Small tables with named rows and columns. After each table, cells are looked up by row and column.

Table mela
cols = mozipe, lon, nufi, ronipa, kigutaz
fuba: [6398, 6230, 6465, 5320, 9165]
ras: [5488, 5832, 6178, 4674, 3434]
dak: [5081, 4232, 7221, 7342, 6080]
sapi: [6031, 7022, 4676, 7089, 8290]
nodufu: [5346, 6791, 6058, 4096, 7987]
padita: [5097, 6708, 6972, 5694, 2470]
nibos: [6338, 5416, 3139, 5508, 8730]
lir: [4400, 7771, 8405, 5767, 4209]
vugez: [5594, 3335, 6021, 8683, 5523]

lon of fuba is 6230
ronipa of padita is 5694
nufi of sapi is 4676
kigutaz of ras is 3434
ronipa of nodufu is 4096
mozipe of fuba is 6398
ronipa of lir is 5767
lon of nibos is 5416
ronipa of ras is 4674
mozipe of lir is 4400
nufi of ras is 6178
nufi of dak is 7221
mozipe of nibos is 6338
nufi of nodufu is 6058
nufi of padita is 6972
lon of sapi is 7022
mozipe of vugez is 5594
Row with the largest nufi: lir

kun.csv
,pep,tez,lasi,lun,kab,seniral,safigav
belabek,68,81,112,75,108,131,117
fefaf,190,139,106,163,56,103,122
rom,149,132,120,140,107,116,124
vazolal,54,89,124,72,145,139,120
san,135,153,144,145,177,128,130
loraz,191,161,125,174,108,109,127
muvoden,111,161,161,139,235,140,135
vutuzo,98,121,133,110,159,133,125
vis,68,81,113,76,107,130,116
vem,79,83,108,81,94,127,116

seniral of vem: 127
kab of vem: 94
tez of san: 153
kab of vis: 107
lun of belabek: 75
lun of vutuzo: 110
lasi of loraz: 125
seniral of vis: 130
seniral of vutuzo: 133
safigav of muvoden: 135
lasi of san: 144
kab of muvoden: 235
safigav of vem: 116
pep of muvoden: 111
lasi of belabek: 112
kab of san: 177

rit:
|  | med | nemib | dos | kig | fike | bazagu | foz | gov | far |
|---|---|---|---|---|---|---|---|---|---|
| kesa | -2593 | 727 | -1588 | -2173 | 4166 | -2159 | -623 | 2948 | -2577 |
| fusa | -4462 | 846 | -5218 | 2809 | -4686 | -4349 | -6850 | -2076 | -4920 |
| bonuna | 581 | 640 | 7895 | 2863 | -559 | 326 | 6121 | 1907 | 663 |

What is the kig of bonuna in rit?
2863
What is the fike of bonuna in rit?
-559
What is the fike of kesa in rit?
4166
What is the far of bonuna in rit?
663
What is the bazagu of bonuna in rit?
326
What is the kig of kesa in rit?
-2173
What is the nemib of kesa in rit?
727
What is the fike of fusa in rit?
-4686
What is the nemib of fusa in rit?
846
Which row has the largest fike? kesa

gabeg:
        vof  ziv  delode  vuzado  beberip
fubu    148  165     230     165      182
ber     148  166     229     166      183
gifi    145  144     175     144      153
paze    136  107      54     107       94
lalila  125  150      95     150      130
vil     158  107     154     107      128
dafud   125  170     138     170      156
tezife  158  107     154     107      127

vuzado of vil is 107
beberip of fubu is 182
beberip of paze is 94
delode of ber is 229
beberip of gifi is 153
delode of dafud is 138
delode of gifi is 175
ziv of ber is 166
vof of ber is 148
vuzado of lalila is 150
vof of lalila is 125
beberip of lalila is 130
ziv of gifi is 144
vof of fubu is 148
vuzado of dafud is 170
delode of fubu is 230
vof of tezife is 158
beberip of tezife is 127

Table gad
|  | fur | vukoze | mapom | lun | delubu | zevup |
|---|---|---|---|---|---|---|
| pagef | 4022 | 3881 | 1245 | 9892 | 659 | 1200 |
| tok | 7034 | 7898 | 1381 | 7824 | 2274 | 2699 |
| notepe | 6573 | 6434 | 8366 | 2683 | 7672 | 8041 |

tok, delubu => 2274
tok, zevup => 2699
tok, mapom => 1381
notepe, fur => 6573
pagef, zevup => 1200
notepe, delubu => 7672
pagef, vukoze => 3881
pagef, fur => 4022
tok, lun => 7824
notepe, zevup => 8041
pagef, delubu => 659
tok, fur => 7034
notepe, lun => 2683
pagef, mapom => 1245
tok, vukoze => 7898
notepe, mapom => 8366
notepe, vukoze => 6434
pagef, lun => 9892

